Here is a tiny trained network, its code and every weight. The questions are about switching its units off for an input and a target symbol, where a switched-off unit gives its printed mean instead of its output.

import numpy as np


def w(rows, s, z=0):
    codes = np.array(rows[::2]) - 128.0
    scale = np.full(codes.shape[1], s)
    scale[-1] = z or s
    return codes * scale


def f(y):
    return y / 2 * (1 + np.tanh(0.7978845608 * (y + 0.044715 * y**3)))


def softmax(a):
    e = np.exp(a - a.max(-1, keepdims=True))
    return e / e.sum(-1, keepdims=True)


def log_softmax(a):
    a = a - a.max(-1, keepdims=True)
    return a - np.log(np.exp(a).sum(-1, keepdims=True))


def net(x, mask):
    ids = ['ΔΦΩεζηθλμξπστψ'.index(c) for c in x.split()]
    T = len(ids)
    res = E[ids] + P[:T]
    r = res
    for j in range(2):
        rows = slice(3 * j, 3 * j + 3)
        q, k, v = (r @ M[0][rows].T for M in (Q, K, V))
        z = softmax(np.where(np.tri(T) > 0, q @ k.T / 3**0.5, -1e9)) @ v
        o = O[0][rows]
        res = res + np.where(mask[j], z, o[:, -1]) @ o[:, :-1]
    y = f(res @ A[0][:, :-1].T + A[0][:, -1])
    res = res + np.where(mask[2:14], y, B[0][:, -1]) @ B[0][:, :-1]
    return log_softmax(res[-1] @ U[:, :-1].T + U[:, -1])


Q, K, V, O, A, B = {}, {}, {}, {}, {}, {}
E = w([
[254,161,140,79,118,172,5,64,102,67,116,65],'Δ',
[151,53,93,122,139,33,84,93,187,242,101,102],'Φ',
[108,97,89,152,138,149,60,41,241,143,130,184],'Ω',
[162,22,191,199,107,74,95,88,76,170,197,194],'ε',
[92,152,155,208,228,102,105,143,127,119,79,229],'ζ',
[180,137,221,28,159,188,194,54,50,194,179,75],'η',
[168,178,133,85,176,217,134,192,114,118,172,201],'θ',
[170,82,155,114,126,139,139,182,110,202,186,186],'λ',
[205,204,168,95,169,59,149,199,72,215,126,56],'μ',
[131,64,161,69,249,123,157,139,192,122,68,91],'ξ',
[197,134,66,177,141,105,136,168,233,107,71,169],'π',
[145,212,174,176,174,147,86,125,220,145,137,15],'σ',
[101,133,141,51,170,112,28,138,146,208,221,57],'τ',
[150,196,211,166,133,152,69,48,27,156,169,164],'ψ',
],0.0074)
P = w([
[28,105,145,137,45,34,230,87,90,17,211,74],'0',
[142,46,123,184,247,226,29,101,18,203,44,81],'1',
[209,193,181,120,146,57,98,81,152,94,100,148],'2',
[64,173,27,79,104,86,177,121,65,195,167,137],'3',
[91,79,173,209,147,253,39,175,81,213,23,104],'4',
[221,179,203,79,172,66,75,67,187,104,165,203],'5',
[91,176,22,76,97,106,175,138,87,200,160,124],'6',
[164,59,182,193,180,240,20,208,79,233,47,71],'7',
[239,175,241,49,194,62,80,48,241,82,216,204],'8',
[100,164,58,71,85,112,167,142,82,194,152,128],'9',
[192,67,198,215,190,220,22,192,77,227,32,72],'10',
[235,195,204,54,174,66,77,78,188,106,186,200],'11',
[93,172,62,74,79,113,165,135,83,176,135,117],'12',
],0.0072)
Q[0] = w([
[206,172,179,60,222,17,140,40,185,62,212,203],'h1',
[27,162,60,110,41,43,248,160,86,51,202,68],'h1',
[136,151,90,98,196,210,41,186,52,240,94,154],'h1',
[12,98,2,125,30,168,180,198,18,180,120,67],'h2',
[72,134,70,186,38,161,208,76,149,25,96,80],'h2',
[170,48,165,190,132,222,53,198,80,230,33,92],'h2',
],0.0073)
K[0] = w([
[30,110,61,193,7,113,197,168,38,59,201,12],'h1',
[24,177,10,138,145,207,109,225,19,235,18,143],'h1',
[162,189,152,47,178,78,153,160,219,133,238,199],'h1',
[206,214,56,51,155,165,19,181,156,254,84,205],'h2',
[105,100,96,226,179,222,31,134,33,154,4,104],'h2',
[233,157,219,63,204,34,70,94,217,110,167,228],'h2',
],0.0071)
V[0] = w([
[136,239,117,150,54,215,75,69,117,31,173,194],'h1',
[147,206,101,119,154,171,231,253,198,79,58,128],'h1',
[116,191,241,156,171,172,144,118,21,218,159,67],'h1',
[77,225,147,83,181,156,66,141,100,39,124,21],'h2',
[166,25,200,185,159,200,173,157,43,51,69,223],'h2',
[153,121,92,16,67,174,135,233,63,133,216,153],'h2',
],0.0072)
O[0] = w([
[51,240,5,175,214,118,152,31,84,213,89,119,85],'h1',
[181,121,149,79,213,56,88,232,79,221,49,118,1],'h1',
[115,86,199,242,181,70,230,88,110,129,228,45,164],'h1',
[183,254,65,146,148,165,137,246,214,168,150,53,109],'h2',
[201,47,127,174,144,177,149,37,162,245,76,206,56],'h2',
[49,192,236,159,62,121,175,179,139,191,5,110,141],'h2',
],0.0073,0.0051)
A[0] = w([
[96,249,81,59,83,95,216,75,156,152,171,150,139],'n1',
[77,177,185,94,50,91,132,98,160,68,74,146,63],'n2',
[107,59,193,115,76,199,54,199,107,94,75,108,130],'n3',
[195,121,221,147,181,186,75,147,158,134,79,83,121],'n4',
[185,189,178,61,74,54,94,203,148,78,117,140,2],'n5',
[179,145,134,80,168,57,165,101,108,37,225,152,86],'n6',
[63,104,47,100,114,72,254,176,102,117,110,140,167],'n7',
[191,130,143,34,196,216,66,115,155,192,52,182,176],'n8',
[127,137,76,141,16,66,151,105,21,139,154,108,36],'n9',
[171,103,37,100,194,180,44,193,96,187,80,72,83],'n10',
[161,152,52,110,41,122,233,164,213,100,64,151,136],'n11',
[202,151,76,222,224,233,77,126,144,169,147,123,69],'n12',
],0.0073,0.0063)
B[0] = w([
[96,148,110,61,37,236,156,206,195,161,41,186,238],'n1',
[126,73,128,10,117,26,149,160,138,192,160,178,176],'n2',
[152,239,140,62,115,97,142,54,174,174,22,83,224],'n3',
[87,43,188,148,56,134,87,176,128,217,189,181,195],'n4',
[70,45,89,124,243,126,65,204,75,122,162,181,179],'n5',
[138,92,53,203,150,124,167,140,91,161,5,44,254],'n6',
[204,203,125,23,217,96,150,78,91,143,210,193,187],'n7',
[128,202,82,213,103,63,81,65,161,165,159,120,239],'n8',
[153,68,90,195,9,63,73,167,120,246,75,96,153],'n9',
[125,148,197,124,205,154,220,194,207,20,97,226,176],'n10',
[191,63,93,146,204,211,1,203,134,209,169,192,138],'n11',
[160,36,77,43,120,28,224,165,122,175,138,103,201],'n12',
],0.0065,0.0052)
U = w([
[152,212,132,63,149,160,150,123,138,133,64,193,80],'Δ',
[142,62,167,21,238,138,133,121,86,65,107,110,210],'Φ',
[201,183,85,113,46,169,52,76,138,66,58,89,152],'Ω',
[39,28,94,104,112,235,103,67,153,112,186,181,127],'ε',
[146,122,26,74,118,43,121,46,99,195,180,51,49],'ζ',
[156,224,168,224,108,122,143,114,212,24,199,50,158],'η',
[50,156,121,211,71,153,55,113,86,226,52,127,141],'θ',
[169,106,235,59,51,94,136,135,161,113,179,221,127],'λ',
[76,29,151,230,107,108,118,173,81,117,191,101,120],'μ',
[200,64,102,123,179,172,59,137,110,169,235,190,143],'ξ',
[32,206,73,167,214,74,89,60,56,60,198,190,254],'π',
[145,164,102,170,194,54,140,192,30,201,28,76,58],'σ',
[37,91,179,100,99,164,88,225,150,132,149,113,121],'τ',
[137,110,119,95,122,143,255,103,140,152,49,94,10],'ψ',
],0.0065,0.0047)

Each question gives the input, a string of symbols that net reads in full, and the target symbol t.
The units are the heads (3 rows each of Q, K, V and O) and the neurons (one row each of A and B). Each row of codes is followed by its name. A weight is (code - 128) times the scale printed after its matrix; where a second scale follows, it is the last column's (O, A, B and U).
mask holds one flag per unit, heads first, then neurons. A switched-off unit (its flag False) gives its mean, the last column of its rows in O or B, instead of its output. The means were averaged over made-up inputs and are rounded, as every weight is.
A unit's drop is (log p(t) with every unit on - log p(t) with that unit switched off) / (log p(t) with every unit on - log p(t) with every unit switched off).
The circuit of an input: a set's keep is (log p(t) with only the set's units on - log p(t) with every unit switched off) / (log p(t) with every unit on - log p(t) with every unit switched off). Starting from the 12 units with the biggest drops (on a tie, the unit counted first), units are removed one at a time, each time the one whose removal leaves the highest keep (on an exact tie, the one counted first), for as long as the keep stays at least 0.8.
circuit, biggest first: the units of the circuit, biggest drop first
most important unit: the unit with the biggest drop
top k neurons: the k neurons with the biggest drops, biggest first
which heads matter: for each layer, one digit per head in row order, 1 if its drop is at least 0.15 and else 0, layers parted by /
input λ η ε Φ μ λ Ω Φ τ λ η, target η: most important unit : h2
input τ ζ Φ ψ, target θ: top 4 neurons : [n9 n1 n6 n12]
input θ Φ Φ ε σ, target Ω: circuit, biggest first : [n3 h1]
input ξ θ τ η λ λ ε λ ζ λ θ η, target ξ: circuit, biggest first : [h1 h2 n5]
input Δ ζ π ε Φ, target Δ: circuit, biggest first : [n10 h1]
input σ τ ψ ξ Ω η, target σ: circuit, biggest first : [n6 h2]
input ψ ξ λ, target ψ: circuit, biggest first : [h1 n1 h2 n12]
input ε ζ λ λ τ η ξ η Φ λ ζ ξ, target ε: circuit, biggest first : [h1 h2]
input Φ ε σ ζ Φ λ, target Φ: top 3 neurons : [n5 n6 n8]
input η ε Φ λ τ ζ σ λ Ω ζ τ, target π: top 3 neurons : [n8 n10 n1]
input Φ Ω λ ψ λ τ Φ ζ λ λ Δ, target θ: circuit, biggest first : [h2 n4 n3]
input λ λ μ η η, target τ: circuit, biggest first : [n4 h1 h2]
input ζ λ Δ ψ Φ, target ψ: top 2 neurons : [n12 n10]
input Φ Φ τ λ, target λ: circuit, biggest first : [n7 h1]
input τ ξ μ Φ Φ ζ Φ ξ Φ, target τ: circuit, biggest first : [h2 n1 n5]
input ζ ξ Φ ζ λ Φ ψ λ μ, target ζ: top 2 neurons : [n8 n12]
input Δ τ ε ζ μ ε ξ, target Φ: circuit, biggest first : [n8 n7]
input π λ λ ξ τ η ε λ ψ Φ Φ λ, target π: which heads matter : 10
input ξ λ τ, target ξ: which heads matter : 11
input λ η λ λ ε π π τ Δ, target λ: which heads matter : 01
input θ Ω λ λ Ω μ Φ λ η π η σ, target θ: top 2 neurons : [n4 n8]
